Here is a tiny trained network, its code and every weight. The questions are about switching its units off for an input and a class, where a switched-off unit gives its printed mean instead of its output.

import numpy as np


def w(rows, s, z=0):
    codes = np.array(rows[::2]) - 128.0
    scale = np.full(codes.shape[1], s)
    scale[-1] = z or s
    return codes * scale


def norm(h):
    return h / np.sqrt((h * h).mean(-1, keepdims=True) + 1e-5)


def f(y):
    return np.maximum(y, 0)


def log_softmax(a):
    a = a - a.max(-1, keepdims=True)
    return a - np.log(np.exp(a).sum(-1, keepdims=True))


def net(x, mask):
    res = np.array(x, float).reshape(1, 6) / 4 @ E
    u = 0
    for l in range(4):
        y = f(norm(res) @ A[l][:, :-1].T + A[l][:, -1])
        res = res + np.where(mask[u : u + 4], y, B[l][:, -1]) @ B[l][:, :-1]
        u += 4
    return log_softmax(norm(res)[-1] @ U[:, :-1].T + U[:, -1])


A, B = {}, {}
E = w([
[120,131,128,110,131,101,127],'x0',
[114,135,131,93,141,96,123],'x1',
[210,120,208,120,179,103,2],'x2',
[24,134,12,122,157,195,53],'x3',
[131,132,123,133,124,128,130],'x4',
[126,44,84,104,12,93,75],'x5',
],0.0073)
A[0] = w([
[108,34,79,101,67,154,133,211],'0.n0',
[34,116,2,133,126,159,183,45],'0.n1',
[159,98,97,79,127,112,175,6],'0.n2',
[123,166,162,73,38,152,243,80],'0.n3',
],0.0058,0.0023)
B[0] = w([
[129,24,66,73,108,136,119,236],'0.n0',
[97,115,255,126,164,73,156,253],'0.n1',
[130,154,68,126,165,120,77,139],'0.n2',
[199,145,25,49,162,170,51,211],'0.n3',
],0.0099,0.0049)
A[1] = w([
[243,43,117,133,65,86,53,118],'1.n0',
[218,186,3,50,114,145,248,84],'1.n1',
[110,161,101,72,133,239,160,7],'1.n2',
[246,88,157,68,180,158,231,102],'1.n3',
],0.0062,0.0018)
B[1] = w([
[173,230,111,217,34,17,228,253],'1.n0',
[96,207,47,139,59,162,2,220],'1.n1',
[83,184,159,116,183,41,128,162],'1.n2',
[188,136,158,137,185,166,83,227],'1.n3',
],0.0075,0.0057)
A[2] = w([
[111,222,92,114,138,191,114,52],'2.n0',
[96,166,136,142,251,151,175,253],'2.n1',
[93,173,108,97,160,148,60,53],'2.n2',
[160,141,149,107,187,155,61,133],'2.n3',
],0.011,0.0021)
B[2] = w([
[32,132,186,121,73,182,124,201],'2.n0',
[167,153,192,172,50,76,174,254],'2.n1',
[99,200,103,108,42,174,135,202],'2.n2',
[185,72,117,107,175,254,65,212],'2.n3',
],0.0076,0.0087)
A[3] = w([
[114,115,154,106,212,134,69,104],'3.n0',
[142,124,161,111,87,77,212,10],'3.n1',
[200,254,98,230,132,181,121,158],'3.n2',
[108,70,59,98,88,109,87,170],'3.n3',
],0.0077,0.0014)
B[3] = w([
[61,178,83,154,127,11,72,143],'3.n0',
[69,254,90,163,98,160,238,178],'3.n1',
[82,50,111,77,184,183,77,254],'3.n2',
[156,77,65,155,212,105,110,208],'3.n3',
],0.0091,0.0075)
U = w([
[80,168,155,125,115,226,88,166],'0',
[98,180,176,200,51,90,194,254],'1',
[144,140,9,153,112,99,83,133],'2',
[37,63,69,126,154,105,166,29],'3',
[185,157,181,172,211,147,103,38],'4',
],0.013,0.0039)

Each question gives the input, the list of numbers given to net, and the class t.
The units are the neurons (one row each of A and B). Each row of codes is followed by its name. A weight is (code - 128) times the scale printed after its matrix; where a second scale follows, it is the last column's (A, B and U).
mask holds one flag per neuron, layer by layer. A switched-off neuron (its flag False) gives its mean, the last column of its row in B, instead of its output. The means were averaged over made-up inputs and are rounded, as every weight is.
A unit's drop is (log p(t) with every unit on - log p(t) with that unit switched off) / (log p(t) with every unit on - log p(t) with every unit switched off).
The circuit of an input: a set's keep is (log p(t) with only the set's units on - log p(t) with every unit switched off) / (log p(t) with every unit on - log p(t) with every unit switched off). Starting from the 12 units with the biggest drops (on a tie, the unit counted first), units are removed one at a time, each time the one whose removal leaves the highest keep (on an exact tie, the one counted first), for as long as the keep stays at least 0.8.
units of the circuit, in order: the units of the circuit, biggest drop first
unit that matters most: the unit with the biggest drop
k most important neurons: the k neurons with the biggest drops, biggest first
k most important neurons of layer l: the k neurons of layer l with the biggest drops, biggest first
input [7,0,0,-6,-5,-7], class 0: units of the circuit, in order -> [0.n1, 1.n1, 3.n2]
input [-5,-2,2,0,-7,-1], class 4: 2 most important neurons -> [1.n1, 0.n0]
input [6,6,6,-2,4,2], class 1: unit that matters most -> 1.n0
input [-7,4,-3,1,8,1], class 3: units of the circuit, in order -> [0.n0, 0.n1]
input [-3,-8,0,-7,6,2], class 2: units of the circuit, in order -> [0.n1, 2.n1]
input [6,-7,8,-3,1,2], class 1: 2 most important neurons -> [1.n0, 2.n3]
input [2,1,-7,5,5,-1], class 1: units of the circuit, in order -> [0.n1, 3.n2]
input [7,6,0,2,-3,1], class 3: units of the circuit, in order -> [1.n1, 0.n3]
input [4,1,-6,4,-8,0], class 1: 2 most important neurons of layer 3 -> [3.n2, 3.n1]
input [6,2,-4,4,4,2], class 3: 4 most important neurons -> [0.n0, 0.n1, 2.n1, 1.n0]
input [4,4,0,-6,-3,-5], class 0: 4 most important neurons -> [0.n1, 1.n1, 0.n3, 1.n0]
input [7,2,-1,-7,-4,1], class 2: units of the circuit, in order -> [0.n1, 0.n3]
input [-8,5,2,0,6,4], class 1: 2 most important neurons -> [1.n0, 0.n3]
input [-5,3,-4,1,4,-6], class 1: units of the circuit, in order -> [2.n1]
input [5,8,5,-6,-1,1], class 1: 3 most important neurons -> [1.n0, 0.n3, 2.n3]
input [-1,5,0,-6,6,-4], class 0: 3 most important neurons -> [0.n1, 1.n1, 0.n3]
input [3,5,0,-8,8,3], class 2: 2 most important neurons -> [0.n1, 0.n3]
input [1,-4,-7,0,-4,-2], class 0: 4 most important neurons -> [0.n3, 1.n1, 1.n0, 1.n3]
input [5,-8,-7,-1,-1,0], class 0: 2 most important neurons -> [0.n3, 0.n1]
input [-7,2,3,2,4,1], class 2: units of the circuit, in order -> [1.n0]
input [2,-5,-4,2,8,6], class 3: 2 most important neurons of layer 0 -> [0.n1, 0.n0]
input [1,-8,-8,4,8,1], class 3: 2 most important neurons of layer 1 -> [1.n0, 1.n3]
